Here is a tiny trained network, its code and every weight. The questions are about switching its units off for an input and a target symbol, where a switched-off unit gives its printed mean instead of its output.

import numpy as np


def w(rows, s, z=0):
    codes = np.array(rows[::2]) - 128.0
    scale = np.full(codes.shape[1], s)
    scale[-1] = z or s
    return codes * scale


def f(y):
    return np.maximum(y, 0)


def softmax(a):
    e = np.exp(a - a.max(-1, keepdims=True))
    return e / e.sum(-1, keepdims=True)


def log_softmax(a):
    a = a - a.max(-1, keepdims=True)
    return a - np.log(np.exp(a).sum(-1, keepdims=True))


def net(x, mask):
    ids = ['ΘΞΦαζτω'.index(c) for c in x.split()]
    T = len(ids)
    res = E[ids] + P[:T]
    r = res
    for j in range(2):
        rows = slice(2 * j, 2 * j + 2)
        q, k, v = (r @ M[0][rows].T for M in (Q, K, V))
        z = softmax(np.where(np.tri(T) > 0, q @ k.T / 2**0.5, -1e9)) @ v
        o = O[0][rows]
        res = res + np.where(mask[j], z, o[:, -1]) @ o[:, :-1]
    y = f(res @ A[0][:, :-1].T + A[0][:, -1])
    res = res + np.where(mask[2:10], y, B[0][:, -1]) @ B[0][:, :-1]
    return log_softmax(res[-1] @ U[:, :-1].T + U[:, -1])


Q, K, V, O, A, B = {}, {}, {}, {}, {}, {}
E = w([
[135,168,33,163,157,111,183],'Θ',
[69,26,14,93,148,127,187],'Ξ',
[26,118,64,66,127,176,158],'Φ',
[91,156,6,108,94,76,136],'α',
[61,194,78,67,148,124,214],'ζ',
[180,128,141,101,111,126,176],'τ',
[75,175,143,129,72,61,127],'ω',
],0.015)
P = w([
[169,93,165,71,3,146,165],'0',
[124,110,109,86,167,107,144],'1',
[122,113,106,56,199,123,73],'2',
[144,167,130,81,202,108,26],'3',
[123,202,136,130,254,72,56],'4',
[108,155,156,99,252,69,36],'5',
],0.007)
Q[0] = w([
[155,161,48,62,182,121,158],'h0',
[68,131,110,146,98,93,14],'h0',
[128,161,102,65,171,104,158],'h1',
[82,169,88,5,188,2,150],'h1',
],0.0077)
K[0] = w([
[76,197,237,42,200,135,99],'h0',
[76,227,36,37,190,193,51],'h0',
[181,134,220,65,120,36,69],'h1',
[117,171,233,214,254,150,5],'h1',
],0.0061)
V[0] = w([
[161,52,129,228,144,111,197],'h0',
[216,77,164,149,86,30,85],'h0',
[178,68,137,47,255,215,129],'h1',
[154,138,179,110,69,180,171],'h1',
],0.0079)
O[0] = w([
[213,119,120,127,13,97,52,42],'h0',
[140,121,84,130,149,108,30,3],'h0',
[104,149,98,216,117,4,141,112],'h1',
[162,151,218,84,181,30,150,102],'h1',
],0.011,0.0048)
A[0] = w([
[159,139,194,98,71,156,31,104],'n0',
[103,151,183,12,206,131,116,232],'n1',
[222,112,92,181,206,196,172,250],'n2',
[150,52,67,63,146,91,60,124],'n3',
[135,166,152,187,201,123,125,191],'n4',
[81,159,109,112,66,107,139,22],'n5',
[157,109,19,113,218,142,104,124],'n6',
[44,3,116,193,118,158,223,95],'n7',
],0.0064,0.0021)
B[0] = w([
[143,63,85,118,143,61,145,136],'n0',
[91,2,129,206,140,83,91,231],'n1',
[80,98,26,3,48,120,121,182],'n2',
[169,103,91,138,50,186,56,159],'n3',
[80,135,80,208,115,115,154,154],'n4',
[115,88,137,150,172,164,247,145],'n5',
[85,160,236,147,131,140,127,202],'n6',
[159,142,64,141,202,164,156,254],'n7',
],0.0074,0.009)
U = w([
[162,164,186,133,223,186,167,6],'Θ',
[36,99,133,64,67,75,182,204],'Ξ',
[66,192,63,107,65,161,78,147],'Φ',
[245,201,141,35,222,146,107,192],'α',
[81,106,111,193,157,41,58,227],'ζ',
[106,67,48,254,89,137,72,63],'τ',
[26,130,193,81,104,177,57,77],'ω',
],0.006,0.0019)

Each question gives the input, a string of symbols that net reads in full, and the target symbol t.
The units are the heads (2 rows each of Q, K, V and O) and the neurons (one row each of A and B). Each row of codes is followed by its name. A weight is (code - 128) times the scale printed after its matrix; where a second scale follows, it is the last column's (O, A, B and U).
mask holds one flag per unit, heads first, then neurons. A switched-off unit (its flag False) gives its mean, the last column of its rows in O or B, instead of its output. The means were averaged over made-up inputs and are rounded, as every weight is.
A unit's drop is (log p(t) with every unit on - log p(t) with that unit switched off) / (log p(t) with every unit on - log p(t) with every unit switched off).
The circuit of an input: a set's keep is (log p(t) with only the set's units on - log p(t) with every unit switched off) / (log p(t) with every unit on - log p(t) with every unit switched off). Starting from all 10 units, units are removed one at a time, each time the one whose removal leaves the highest keep (on an exact tie, the one counted first), for as long as the keep stays at least 0.8.
circuit, biggest first: the units of the circuit, biggest drop first
most important unit: the unit with the biggest drop
k most important neurons: the k neurons with the biggest drops, biggest first
heads that matter: for each layer, one digit per head in row order, 1 if its drop is at least 0.15 and else 0, layers parted by /
drop of u: that unit's drop, to one decimal
input Θ Ξ Θ Φ, target Θ: most important unit	h0
input Φ ω Ξ ω Ξ Ξ, target ω: circuit, biggest first	h1, n6
input τ Ξ α Θ, target Φ: 2 most important neurons	n1, n2
input τ ω α, target ω: heads that matter	01
input ω ω ω Ξ ω, target ω: heads that matter	01
input τ ζ Ξ τ ζ, target ζ: circuit, biggest first	h1, n1
input Φ ζ Φ Ξ, target Θ: circuit, biggest first	n7, h0
input α α Ξ, target Φ: heads that matter	01
input Ξ Ξ Ξ ζ Θ, target Φ: 2 most important neurons	n2, n1
input Θ τ ζ Ξ ω ζ, target ω: drop of h1	1.4
input τ Θ τ, target ζ: drop of n2	0.1
input ζ Θ α Φ, target Θ: drop of n2	0.1
input Θ ζ Ξ Φ ω ζ, target ω: drop of h1	1.6
input Ξ Ξ Ξ, target τ: circuit, biggest first	h1
